[[  2  -4  -7  13  22 -16  12 -10]
 [  2   5   3  -4 -35  -8  38  11]]
Rows and columns are numbered from 0.
Give the smallest entry.
A: -35
The entry in row 0 and column 1 is -4
The entry directly above -8 is -16
Give the entry in row 0 and column 0.
A: 2
The entry directly above the largest entry: 12
The top-right entry -> -10
Give the entry in the bottom-left corner.
A: 2

Questions about the table below. Indices start at 0.
1) Find the top-right entry.
2) Find the entry at row 0, column 1.
3) Find the entry just left of -0.079.
4) Find the maximum.
5) Find the entry at row 2, column 1.
6) Find the entry just left of -0.060.
7) Find the top-left entry.
8) Find the entry at row 1, column 0.
[[-0.113  0.007 -0.072 -0.157 -0.007 -0.243  0.179 -0.103]
 [ 0.026 -0.144  0.087 -0.055 -0.085 -0.148 -0.146  0.302]
 [ 0.164  0.097  0.052 -0.104 -0.020 -0.038 -0.124  0.120]
 [-0.118 -0.096  0.087 -0.179 -0.056 -0.141  0.048  0.228]
 [-0.091 -0.102 -0.165  0.066 -0.055 -0.243 -0.294  0.262]
 [ 0.033 -0.110  0.153 -0.126 -0.054  0.098 -0.016 -0.001]
 [ 0.102  0.045 -0.097 -0.028 -0.062  0.032 -0.294  0.050]
 [-0.005  0.041 -0.113 -0.019 -0.037 -0.094 -0.079  0.203]
 [ 0.166  0.063 -0.033  0.077 -0.008  0.042 -0.013 -0.089]
 [-0.036 -0.052  0.132 -0.179 -0.067 -0.042  0.239  0.081]
 [ 0.029  0.026  0.093 -0.171 -0.015 -0.166  0.180  0.224]
 [-0.118 -0.060 -0.168 -0.131 -0.035 -0.109  0.110 -0.219]
 [-0.014  0.134 -0.168  0.012 -0.050  0.105 -0.237 -0.219]
 [ 0.088 -0.144  0.013  0.064 -0.085  0.115 -0.194 -0.007]
 [-0.077 -0.099 -0.084 -0.029 -0.044 -0.237 -0.270  0.274]]
1) -0.103
2) 0.007
3) -0.094
4) 0.302
5) 0.097
6) -0.118
7) -0.113
8) 0.026

A = [[-13, -9, -26, -8, -12, -5, -8, -17, -20, -8, 6], [-9, -7, -23, -9, -16, -10, -1, -12, -19, -9, -2], [1, -7, -8, -13, -16, -19, 8, -9, -14, -11, -16], [-7, -4, -12, -11, -14, -12, -6, -11, -13, -10, -11], [18, 1, -2, -26, -27, -37, 22, -19, -23, -14, -33], [-10, -4, -16, -11, -13, -9, -15, -20, -17, -8, -3], [-11, -10, -21, -9, -10, -6, -9, -17, -18, -7, 4], [-41, -24, -45, 14, 3, 24, -21, 3, -9, -2, 38], [-5, -7, -11, -12, -11, -12, -6, -15, -14, -9, -8], [0, -5, 3, -11, -13, -18, 5, 2, -2, -11, -27]]
Read off the entry just left of the smallest entry.
Answer: -24
The 4th entry in reading order: -8
Read off the 5th entry in reading order.
Answer: -12
The 2nd largest entry: 24
The third largest entry is 22
The largest entry is 38
The entry just left of -24 is -41

426	435	373	122	484	371	390	385	364	530	370	447	265	451
551	341	229	328	436	619	545	493	568	667	382	469	380	498
503	588	525	557	444	534	576	405	555	785	566	514	630	459
417	494	421	456	482	316	392	468	672	714	457	481	334	334
494	383	493	759	433	379	684	403	387	655	398	634	379	371
369	349	316	478	571	274	366	462	285	494	495	609	305	384
The entry just left of 403 -> 684
Find the entry in the top-right corner.
451
Find the 5th-last entry, reading row by row.
494
Find the 5th entry, reading row by row.
484
Find the entry just left of 576.
534
The largest entry in the first column -> 551
Find the bottom-left entry.
369
The 4th entry in reading order is 122
The entry just left of 655: 387
The entry just right of 462: 285
Find the entry just right of 405.
555
Find the 3rd entry on the diagonal from the top-right corner.
514
The fourth entry from the end, reading row by row -> 495
The smallest entry in the last row is 274
The entry just right of 469 is 380
The largest entry in the last column -> 498
Find the entry in the top-left corner.
426
The third entry on the main diagonal -> 525
The entry just left of the smallest entry: 373
Find the second largest entry.
759
The entry directly below 436: 444
Find the top entry of the column that holds the largest entry.
530
Find the entry just left of 566.
785
The entry just right of the largest entry: 566
Find the entry just left of 384.
305

[[ 22   5  -1   4   0 -11 -17  21 -10  18   9  24]
 [ -7  -8   3  -5   4   3  -7 -30  22 -14   8 -10]
 [-17 -12  -7  -1  -6  -3  -8 -25  10 -10   4 -16]
 [ 17   5   2  -6  -5 -20 -19   6  -2   8  13  21]
 [-37   4  -9   0  -6   8  13 -31  14  -4  -7   2]
 [-16   2   0  -7  -9   4  10 -15   8 -16  -8 -21]
 [-14  -5   7   0   6   4   8 -14  13  -8  16 -13]]
Indices start at 0.
The bottom-right entry is -13
The top-right entry -> 24
The entry in row 0 and column 0: 22
The entry directly below -37 is -16
The entry directly below the largest entry -> -10
Which number is the entry in row 2 and column 1?
A: -12
Which number is the entry in row 0 and column 2?
A: -1
Which number is the entry in row 2 and column 0?
A: -17
The entry just left of -2: 6
The entry just left of the largest entry: 9
The entry in row 1 and column 0: -7
Which number is the entry in row 0 and column 1?
A: 5
Which number is the bottom-left entry?
A: -14
Which number is the entry at row 1, column 2?
A: 3
Which number is the entry directly above -37?
A: 17
The entry just left of -19: -20
Which number is the minimum?
A: -37
The entry just left of -20 is -5
Which number is the entry just right of -11?
A: -17

[[ -3 -12   0 -12  14   5 -15  -3  11 -10  -6]
 [ -3 -12   1 -13  11   4 -20  -3  11  -8  -3]
 [  1   2  -2  -8 -17 -10 -31   2   0  17  21]
 [ -3 -11   8 -13   9   3 -22  -2  11  -6  -1]
 [  2   4  16  -6 -18 -10 -26   3  -1  17  20]
 [ -1  -4   9 -13  -7  -6 -34   0   6   9  14]
 [ -3 -12 -19 -12  13   4 -16  -3  11 -10  -6]
 [ -2  -7  -1 -14  -2  -3 -31  -1   8   4   9]
 [ -2  -9  16 -14   3  -1 -28  -1   9   0   5]
 [  0  -2 -12 -12 -12  -8 -35   1   4  13  18]
 [  2   6 -12  -3 -18 -10 -21   3  -3  17  19]
 [  1   0   1 -10 -15  -9 -34   2   2  16  20]
 [ -3 -12   2 -13  12   4 -18  -3  11  -9  -5]
 [ -3 -10   9 -14   7   1 -24  -2  10  -4   1]]
The largest entry in the last row?
Answer: 10
The bottom entry of the column that holds the largest entry is 1
The largest entry in the first row?
Answer: 14
The entry in the bottom-left corner?
Answer: -3
The top-right entry -> -6
The first entry of the largest entry's row?
Answer: 1
The first entry in reading order is -3
The fifth entry from the end, reading row by row is -24
The 3rd entry on the diagonal from the top-right corner -> 0
The 4th entry, reading row by row: -12
The entry directly above the smallest entry?
Answer: -28
The entry directly above the largest entry -> -3
The largest entry in the last column -> 21
The last entry of the smallest entry's row: 18
The entry just left of the smallest entry: -8
The entry directly below -28 is -35
The second entry, reading row by row?
Answer: -12
The entry just right of the smallest entry?
Answer: 1
The entry directly below the largest entry -> -1
The first entry in the row that holds the smallest entry?
Answer: 0
The 2nd entry on the diagonal from the top-right corner?
Answer: -8
The entry just left of -28?
Answer: -1
The 3rd entry on the main diagonal: -2
The second entry from the end, reading row by row -> -4
The second entry on the main diagonal is -12

Questions about the grid below. Rows and columns are numbered from 0.
1) Read off the entry in row 2 and column 2.
2) Read off the top entry of the column that holds the smallest entry.
3) Read off the entry in row 0 and column 1.
4) Read off the entry in row 2 and column 1.
5) Read off the entry in row 2 and column 0.
6) Read off the entry at row 0, column 2.
7) Read off the bottom-left entry.
8) Read off the entry directly below 18.
[[ 18  17  19  12   6  12   3 -14  -1  23  21  16   0   9 -18  11]
 [  8   6   8   5   3   6  -1 -29 -13  11   9   6  -7   4 -32   0]
 [-15 -14 -11  13  -4  16   6  26   5 -10 -12 -15   5  -4  21  -1]
 [ 31  28  17  13  -3   7   8 -13  -1  30  33  34   0   0 -21  15]]
1) -11
2) -18
3) 17
4) -14
5) -15
6) 19
7) 31
8) 8

Questions about the matrix below.
1) Report the bottom-left entry.
2) Report the smallest entry in the first row.
3) Report the 3rd entry in reading order.
4) Report the last entry, reading row by row.
5) Report the smallest entry in the last row.
6) Report the entry directly below -10.
[[  1 -32   7 -14  -7  17]
 [  1 -32   7 -14 -11  17]
 [  1 -32   7 -14 -11  17]
 [  1  12   7  -9  -4 -10]
 [  1   3   7   2 -11  17]
 [  1 -32   7 -14 -11  17]]
1) 1
2) -32
3) 7
4) 17
5) -32
6) 17
